Below is a small trained network, with its code and all its weights. Each question gives an input and a class and asks what happens when units are switched off, that is, made to give their printed mean instead of their output.

import numpy as np


def w(rows, s, z=0):
    codes = np.array(rows[::2]) - 128.0
    scale = np.full(codes.shape[1], s)
    scale[-1] = z or s
    return codes * scale


def norm(h):
    return h / np.sqrt((h * h).mean(-1, keepdims=True) + 1e-5)


def f(y):
    return np.maximum(y, 0)


def log_softmax(a):
    a = a - a.max(-1, keepdims=True)
    return a - np.log(np.exp(a).sum(-1, keepdims=True))


def net(x, mask):
    res = np.array(x, float).reshape(1, 3) / 4 @ E
    u = 0
    for l in range(4):
        y = f(norm(res) @ A[l][:, :-1].T + A[l][:, -1])
        res = res + np.where(mask[u : u + 4], y, B[l][:, -1]) @ B[l][:, :-1]
        u += 4
    return log_softmax(norm(res)[-1] @ U[:, :-1].T + U[:, -1])


A, B = {}, {}
E = w([
[107,167,76,49,174,27,180,175],'x0',
[178,164,208,7,163,155,86,91],'x1',
[182,13,84,151,159,119,161,131],'x2',
],0.0021)
A[0] = w([
[118,193,131,132,153,100,101,84,139],'0.n0',
[32,205,146,164,98,144,109,161,6],'0.n1',
[144,119,159,175,83,173,83,113,90],'0.n2',
[2,154,71,205,62,120,180,125,44],'0.n3',
],0.0042,0.0019)
B[0] = w([
[76,86,80,113,148,118,201,132,187],'0.n0',
[203,50,191,156,253,149,191,131,207],'0.n1',
[70,145,96,118,177,76,91,178,202],'0.n2',
[207,53,102,107,63,98,87,85,254],'0.n3',
],0.0049,0.0033)
A[1] = w([
[149,118,116,186,100,141,169,84,2],'1.n0',
[116,6,61,122,193,85,157,136,136],'1.n1',
[86,150,117,20,37,2,128,174,128],'1.n2',
[171,99,210,51,28,47,75,57,44],'1.n3',
],0.0028,0.00058)
B[1] = w([
[122,106,85,46,144,82,117,48,147],'1.n0',
[127,196,142,137,214,200,86,203,254],'1.n1',
[66,77,141,205,45,80,31,202,184],'1.n2',
[26,83,67,184,83,2,24,10,171],'1.n3',
],0.0033,0.004)
A[2] = w([
[172,135,52,95,215,211,180,120,22],'2.n0',
[95,173,190,226,100,211,93,71,255],'2.n1',
[154,122,190,226,168,162,20,208,49],'2.n2',
[128,255,233,138,119,81,152,125,14],'2.n3',
],0.0034,0.00076)
B[2] = w([
[123,156,238,156,230,158,183,149,175],'2.n0',
[160,72,1,53,54,32,171,197,180],'2.n1',
[14,151,140,123,142,90,222,205,254],'2.n2',
[148,77,108,90,251,171,199,106,157],'2.n3',
],0.0038,0.0033)
A[3] = w([
[206,90,92,187,162,85,220,121,192],'3.n0',
[78,11,94,131,118,91,87,91,250],'3.n1',
[159,71,156,148,213,166,238,146,140],'3.n2',
[109,153,254,45,189,86,12,45,134],'3.n3',
],0.0035,0.0016)
B[3] = w([
[151,123,164,39,35,237,159,3,211],'3.n0',
[147,166,107,139,168,56,71,163,254],'3.n1',
[177,178,181,66,170,152,175,68,224],'3.n2',
[197,40,78,184,36,161,131,71,216],'3.n3',
],0.0048,0.0044)
U = w([
[213,50,71,137,57,79,80,70,253],'0',
[184,143,197,64,204,182,253,88,220],'1',
[91,133,76,108,145,45,140,191,240],'2',
[88,230,197,181,174,147,97,160,10],'3',
[107,230,175,194,30,209,110,80,3],'4',
],0.0045,0.0023)

Each question gives the input, the list of numbers given to net, and the class t.
The units are the neurons (one row each of A and B). Each row of codes is followed by its name. A weight is (code - 128) times the scale printed after its matrix; where a second scale follows, it is the last column's (A, B and U).
mask holds one flag per neuron, layer by layer. A switched-off neuron (its flag False) gives its mean, the last column of its row in B, instead of its output. The means were averaged over made-up inputs and are rounded, as every weight is.
A unit's drop is (log p(t) with every unit on - log p(t) with that unit switched off) / (log p(t) with every unit on - log p(t) with every unit switched off).
The circuit of an input: a set's keep is (log p(t) with only the set's units on - log p(t) with every unit switched off) / (log p(t) with every unit on - log p(t) with every unit switched off). Starting from the 12 units with the biggest drops (on a tie, the unit counted first), units are removed one at a time, each time the one whose removal leaves the highest keep (on an exact tie, the one counted first), for as long as the keep stays at least 0.8.
circuit, biggest first: the units of the circuit, biggest drop first
most important unit: the unit with the biggest drop
top k neurons in layer l: the k neurons of layer l with the biggest drops, biggest first
drop of u: that unit's drop, to one decimal
input [3,-7,-4], class 0: circuit, biggest first : (0.n3)
input [-3,3,-1], class 3: circuit, biggest first : (0.n3, 3.n0)
input [-3,1,-1], class 3: top 2 neurons in layer 0 : (0.n2, 0.n3)
input [1,6,4], class 0: circuit, biggest first : (0.n1, 1.n3, 3.n3)
input [-2,0,2], class 3: circuit, biggest first : (0.n2, 0.n3, 3.n3)
input [3,8,4], class 0: circuit, biggest first : (0.n1, 3.n3, 1.n3)
input [0,5,1], class 0: circuit, biggest first : (0.n1, 3.n3)
input [-6,2,8], class 1: circuit, biggest first : (0.n3, 3.n2)
input [-8,-7,-2], class 2: top 2 neurons in layer 3 : (3.n3, 3.n1)
input [-7,1,6], class 2: circuit, biggest first : (0.n2, 2.n2, 3.n3)
input [-5,2,8], class 1: circuit, biggest first : (0.n3, 3.n2)
input [1,-3,-5], class 1: top 2 neurons in layer 0 : (0.n1, 0.n0)
input [-4,-7,8], class 1: top 2 neurons in layer 1 : (1.n2, 1.n3)
input [-3,2,3], class 3: most important unit : 0.n2
input [0,4,-2], class 0: top 2 neurons in layer 0 : (0.n1, 0.n3)
input [-1,2,3], class 3: top 2 neurons in layer 0 : (0.n3, 0.n1)
input [2,3,3], class 3: top 2 neurons in layer 3 : (3.n0, 3.n3)
input [-8,-2,6], class 2: top 2 neurons in layer 0 : (0.n1, 0.n2)
input [-5,3,0], class 2: top 3 neurons in layer 0 : (0.n3, 0.n1, 0.n2)
input [3,-3,-5], class 1: circuit, biggest first : (0.n1)
input [-6,4,1], class 2: top 3 neurons in layer 0 : (0.n3, 0.n1, 0.n2)
input [-7,2,4], class 2: top 2 neurons in layer 0 : (0.n1, 0.n2)
input [6,-5,7], class 1: top 2 neurons in layer 1 : (1.n1, 1.n3)
input [-8,1,6], class 2: top 2 neurons in layer 2 : (2.n1, 2.n2)
input [-1,1,2], class 3: top 2 neurons in layer 0 : (0.n3, 0.n1)
input [-5,-3,5], class 1: drop of 0.n1 : -0.3
input [-2,-1,4], class 1: drop of 3.n3 : -0.1
input [-2,8,0], class 0: most important unit : 3.n3
